Below is a small trained network, with its code and all its weights. Each question gives an input and a class and asks what happens when units are switched off, that is, made to give their printed mean instead of their output.

import numpy as np


def w(rows, s, z=0):
    codes = np.array(rows[::2]) - 128.0
    scale = np.full(codes.shape[1], s)
    scale[-1] = z or s
    return codes * scale


def f(y):
    return np.maximum(y, 0)


def log_softmax(a):
    a = a - a.max(-1, keepdims=True)
    return a - np.log(np.exp(a).sum(-1, keepdims=True))


def net(x, mask):
    res = np.array(x, float).reshape(1, 8) / 4 @ E
    y = f(res @ A[0][:, :-1].T + A[0][:, -1])
    res = res + np.where(mask, y, B[0][:, -1]) @ B[0][:, :-1]
    return log_softmax(res[-1] @ U[:, :-1].T + U[:, -1])


A, B = {}, {}
E = w([
[201,122,148,13,183,96,78],'x0',
[127,126,134,125,125,131,129],'x1',
[124,125,133,126,128,131,130],'x2',
[122,123,130,126,126,122,129],'x3',
[178,9,66,128,144,194,163],'x4',
[126,129,138,125,128,135,136],'x5',
[125,122,126,129,127,121,125],'x6',
[123,129,132,121,124,133,134],'x7',
],0.013)
A[0] = w([
[132,159,141,93,149,104,115,108],'neuron 0',
[140,144,161,105,134,100,103,114],'neuron 1',
[141,137,137,120,129,110,120,105],'neuron 2',
[134,83,72,152,130,182,148,220],'neuron 3',
[169,77,107,97,152,159,122,105],'neuron 4',
[164,98,125,92,153,131,122,89],'neuron 5',
[102,134,128,164,112,157,142,216],'neuron 6',
[100,160,135,146,89,113,130,175],'neuron 7',
[143,142,135,115,111,140,115,116],'neuron 8',
[110,192,158,127,107,88,110,238],'neuron 9',
[176,125,143,6,200,104,88,142],'neuron 10',
[98,208,162,122,109,88,107,255],'neuron 11',
[126,147,137,99,121,94,128,128],'neuron 12',
[99,172,153,158,99,113,131,202],'neuron 13',
[138,161,151,101,133,96,108,123],'neuron 14',
],0.012,0.0056)
B[0] = w([
[128,114,153,89,116,102,93,169],'neuron 0',
[124,114,147,94,119,102,98,168],'neuron 1',
[135,127,128,116,131,120,102,143],'neuron 2',
[136,88,125,169,53,189,190,205],'neuron 3',
[196,113,86,125,159,175,163,184],'neuron 4',
[176,142,110,99,167,167,134,167],'neuron 5',
[87,124,109,183,79,149,149,187],'neuron 6',
[88,159,110,144,166,141,119,188],'neuron 7',
[129,122,133,112,130,123,132,138],'neuron 8',
[94,165,162,133,168,118,101,229],'neuron 9',
[223,107,141,2,239,110,111,245],'neuron 10',
[60,199,164,146,201,100,38,248],'neuron 11',
[113,121,157,104,126,105,100,161],'neuron 12',
[77,182,102,158,173,129,112,207],'neuron 13',
[120,112,165,104,117,113,93,176],'neuron 14',
],0.0089,0.017)
U = w([
[24,209,155,244,157,121,117,251],'0',
[128,146,238,63,169,36,77,53],'1',
[119,67,132,212,1,172,226,199],'2',
[214,99,91,87,187,162,178,17],'3',
],0.0071,0.0024)

Each question gives the input, the list of numbers given to net, and the class t.
The units are the neurons (one row each of A and B). Each row of codes is followed by its name. A weight is (code - 128) times the scale printed after its matrix; where a second scale follows, it is the last column's (A, B and U).
mask holds one flag per neuron, in row order. A switched-off neuron (its flag False) gives its mean, the last column of its row in B, instead of its output. The means were averaged over made-up inputs and are rounded, as every weight is.
A unit's drop is (log p(t) with every unit on - log p(t) with that unit switched off) / (log p(t) with every unit on - log p(t) with every unit switched off).
unit that matters most: the unit with the biggest drop
k most important neurons: the k neurons with the biggest drops, biggest first
drop when u is switched off: that unit's drop, to one decimal
input [3,0,-7,-4,1,6,-6,-1], class 3: unit that matters most -> neuron 11
input [7,0,7,3,1,4,6,7], class 3: 2 most important neurons -> (neuron 11; neuron 4)
input [-1,5,0,4,0,6,0,8], class 0: 3 most important neurons -> (neuron 10; neuron 3; neuron 4)
input [3,4,-7,6,1,3,-5,6], class 3: 2 most important neurons -> (neuron 11; neuron 9)
input [-2,2,-6,5,2,-3,8,4], class 2: 2 most important neurons -> (neuron 11; neuron 10)
input [2,7,-5,-3,1,2,0,3], class 3: 2 most important neurons -> (neuron 11; neuron 9)
input [0,-6,2,-6,-7,0,7,4], class 0: 2 most important neurons -> (neuron 10; neuron 13)
input [-5,-1,-7,7,7,-7,2,1], class 2: drop when neuron 11 is switched off -> 0.0
input [-1,5,-1,8,-2,8,-4,-1], class 0: drop when neuron 10 is switched off -> 0.6
input [-1,-4,-4,-5,-1,7,-3,3], class 0: drop when neuron 10 is switched off -> 0.7
input [0,0,-4,3,-8,-4,7,3], class 0: 2 most important neurons -> (neuron 10; neuron 13)
